Here is a tiny trained network, its code and every weight. The questions are about switching its units off for an input and a target symbol, where a switched-off unit gives its printed mean instead of its output.

import numpy as np


def w(rows, s, z=0):
    codes = np.array(rows[::2]) - 128.0
    scale = np.full(codes.shape[1], s)
    scale[-1] = z or s
    return codes * scale


def f(y):
    return np.maximum(y, 0)


def softmax(a):
    e = np.exp(a - a.max(-1, keepdims=True))
    return e / e.sum(-1, keepdims=True)


def log_softmax(a):
    a = a - a.max(-1, keepdims=True)
    return a - np.log(np.exp(a).sum(-1, keepdims=True))


def net(x, mask):
    ids = ['ΠΦαβδεζηθμτψω'.index(c) for c in x.split()]
    T = len(ids)
    res = E[ids] + P[:T]
    u = 0
    for l in range(2):
        q, k, v = (res @ M[l].T for M in (Q, K, V))
        z = softmax(np.where(np.tri(T) > 0, q @ k.T / 4**0.5, -1e9)) @ v
        res = res + np.where(mask[u], z, O[l][:, -1]) @ O[l][:, :-1]
        u += 1
        y = f(res @ A[l][:, :-1].T + A[l][:, -1])
        res = res + np.where(mask[u : u + 4], y, B[l][:, -1]) @ B[l][:, :-1]
        u += 4
    return log_softmax(res[-1] @ U[:, :-1].T + U[:, -1])


Q, K, V, O, A, B = {}, {}, {}, {}, {}, {}
E = w([
[150,127,156,173],'Π',
[130,251,131,136],'Φ',
[175,81,133,72],'α',
[144,203,143,133],'β',
[135,136,134,121],'δ',
[174,227,115,88],'ε',
[119,175,149,146],'ζ',
[177,194,126,152],'η',
[100,3,160,153],'θ',
[84,175,65,110],'μ',
[153,148,169,102],'τ',
[170,132,91,103],'ψ',
[130,200,50,174],'ω',
],0.018)
P = w([
[166,202,253,55],'0',
[94,95,68,118],'1',
[127,94,43,105],'2',
[84,95,73,132],'3',
[92,93,73,140],'4',
[173,128,12,86],'5',
[60,75,89,164],'6',
[33,67,115,189],'7',
],0.0069)
Q[0] = w([
[223,28,4,29],'0.h1',
[130,179,151,158],'0.h1',
[177,198,77,103],'0.h1',
[2,200,67,65],'0.h1',
],0.0062)
K[0] = w([
[215,60,2,85],'0.h1',
[205,52,146,77],'0.h1',
[165,172,168,77],'0.h1',
[81,127,66,158],'0.h1',
],0.0099)
V[0] = w([
[177,156,55,80],'0.h1',
[201,101,32,37],'0.h1',
[122,108,189,209],'0.h1',
[1,99,173,168],'0.h1',
],0.0091)
O[0] = w([
[94,101,151,184,194],'0.h1',
[63,120,160,114,176],'0.h1',
[250,105,157,153,93],'0.h1',
[125,170,43,2,1],'0.h1',
],0.0085,0.0031)
A[0] = w([
[129,97,195,60,254],'0.n1',
[132,141,254,96,141],'0.n2',
[151,27,47,186,152],'0.n3',
[166,190,171,115,169],'0.n4',
],0.0074,0.0033)
B[0] = w([
[74,215,37,254,199],'0.n1',
[146,86,131,110,185],'0.n2',
[142,227,151,164,254],'0.n3',
[132,107,139,208,201],'0.n4',
],0.0089,0.0043)
Q[1] = w([
[146,171,60,247],'1.h1',
[30,185,87,150],'1.h1',
[80,153,91,206],'1.h1',
[121,153,84,20],'1.h1',
],0.011)
K[1] = w([
[215,248,251,214],'1.h1',
[139,122,213,143],'1.h1',
[246,190,254,157],'1.h1',
[142,38,162,42],'1.h1',
],0.0067)
V[1] = w([
[86,66,50,181],'1.h1',
[208,145,30,87],'1.h1',
[106,169,87,85],'1.h1',
[194,2,111,160],'1.h1',
],0.0076)
O[1] = w([
[79,11,121,186,75],'1.h1',
[45,190,146,234,26],'1.h1',
[98,167,61,113,1],'1.h1',
[131,72,215,254,138],'1.h1',
],0.0096,0.0059)
A[1] = w([
[175,15,49,253,110],'1.n1',
[106,139,38,108,106],'1.n2',
[79,123,200,53,53],'1.n3',
[107,86,145,97,2],'1.n4',
],0.007,0.0024)
B[1] = w([
[84,114,34,49,254],'1.n1',
[68,95,169,147,157],'1.n2',
[254,152,189,156,138],'1.n3',
[115,181,151,133,132],'1.n4',
],0.0084,0.006)
U = w([
[199,130,114,178,186],'Π',
[122,254,161,143,4],'Φ',
[76,74,149,118,160],'α',
[113,190,173,127,87],'β',
[116,225,139,98,109],'δ',
[84,214,243,100,224],'ε',
[113,168,136,136,78],'ζ',
[128,131,152,242,193],'η',
[124,107,35,150,158],'θ',
[37,173,136,91,126],'μ',
[160,126,162,73,59],'τ',
[77,135,165,122,188],'ψ',
[93,221,51,190,80],'ω',
],0.0086,0.0032)

Each question gives the input, a string of symbols that net reads in full, and the target symbol t.
The units are the heads (4 rows each of Q, K, V and O) and the neurons (one row each of A and B). Each row of codes is followed by its name. A weight is (code - 128) times the scale printed after its matrix; where a second scale follows, it is the last column's (O, A, B and U).
mask holds one flag per unit, layer by layer, with each layer's heads first. A switched-off unit (its flag False) gives its mean, the last column of its rows in O or B, instead of its output. The means were averaged over made-up inputs and are rounded, as every weight is.
A unit's drop is (log p(t) with every unit on - log p(t) with that unit switched off) / (log p(t) with every unit on - log p(t) with every unit switched off).
The circuit of an input: a set's keep is (log p(t) with only the set's units on - log p(t) with every unit switched off) / (log p(t) with every unit on - log p(t) with every unit switched off). Starting from all 10 units, units are removed one at a time, each time the one whose removal leaves the highest keep (on an exact tie, the one counted first), for as long as the keep stays at least 0.8.
circuit, biggest first: the units of the circuit, biggest drop first
most important unit: the unit with the biggest drop
top k neurons: the k neurons with the biggest drops, biggest first
k most important neurons of layer l: the k neurons of layer l with the biggest drops, biggest first
drop of u: that unit's drop, to one decimal
input μ Π Π θ, target θ: circuit, biggest first => 1.h1, 0.h1
input ε β β, target τ: circuit, biggest first => 0.h1, 1.h1, 0.n4
input Π ε Π ψ α, target η: circuit, biggest first => 0.h1, 0.n1, 1.h1, 0.n3
input θ δ Π θ θ, target ω: circuit, biggest first => 0.h1, 1.h1, 0.n1
input Π Φ η, target η: circuit, biggest first => 0.h1, 1.h1, 0.n4
input ω Φ μ, target μ: circuit, biggest first => 1.h1, 1.n2
input ε ε ψ Π Π τ, target τ: circuit, biggest first => 1.h1, 0.h1
input ε Π θ Π ε, target τ: top 2 neurons => 0.n4, 0.n1
input Φ μ μ, target μ: circuit, biggest first => 1.n2, 1.h1
input μ Φ ψ, target μ: circuit, biggest first => 1.h1, 0.h1
input Π ω ψ ε Π β Φ, target η: most important unit => 0.h1
input Π ζ ε ε, target η: circuit, biggest first => 0.h1, 1.h1, 0.n4, 0.n3
input Π ε ω Φ η, target η: 3 most important neurons of layer 0 => 0.n4, 0.n2, 0.n3
input Π δ β, target η: top 3 neurons => 0.n4, 0.n2, 0.n3
input Π ψ Π θ Π α, target η: drop of 1.n1 => -0.2
input ψ ε ε Π δ ε θ, target θ: drop of 0.h1 => 0.6
input Π η ω, target η: drop of 1.n3 => 0.0
input ε ψ Φ ε, target τ: most important neuron of layer 1 => 1.n3
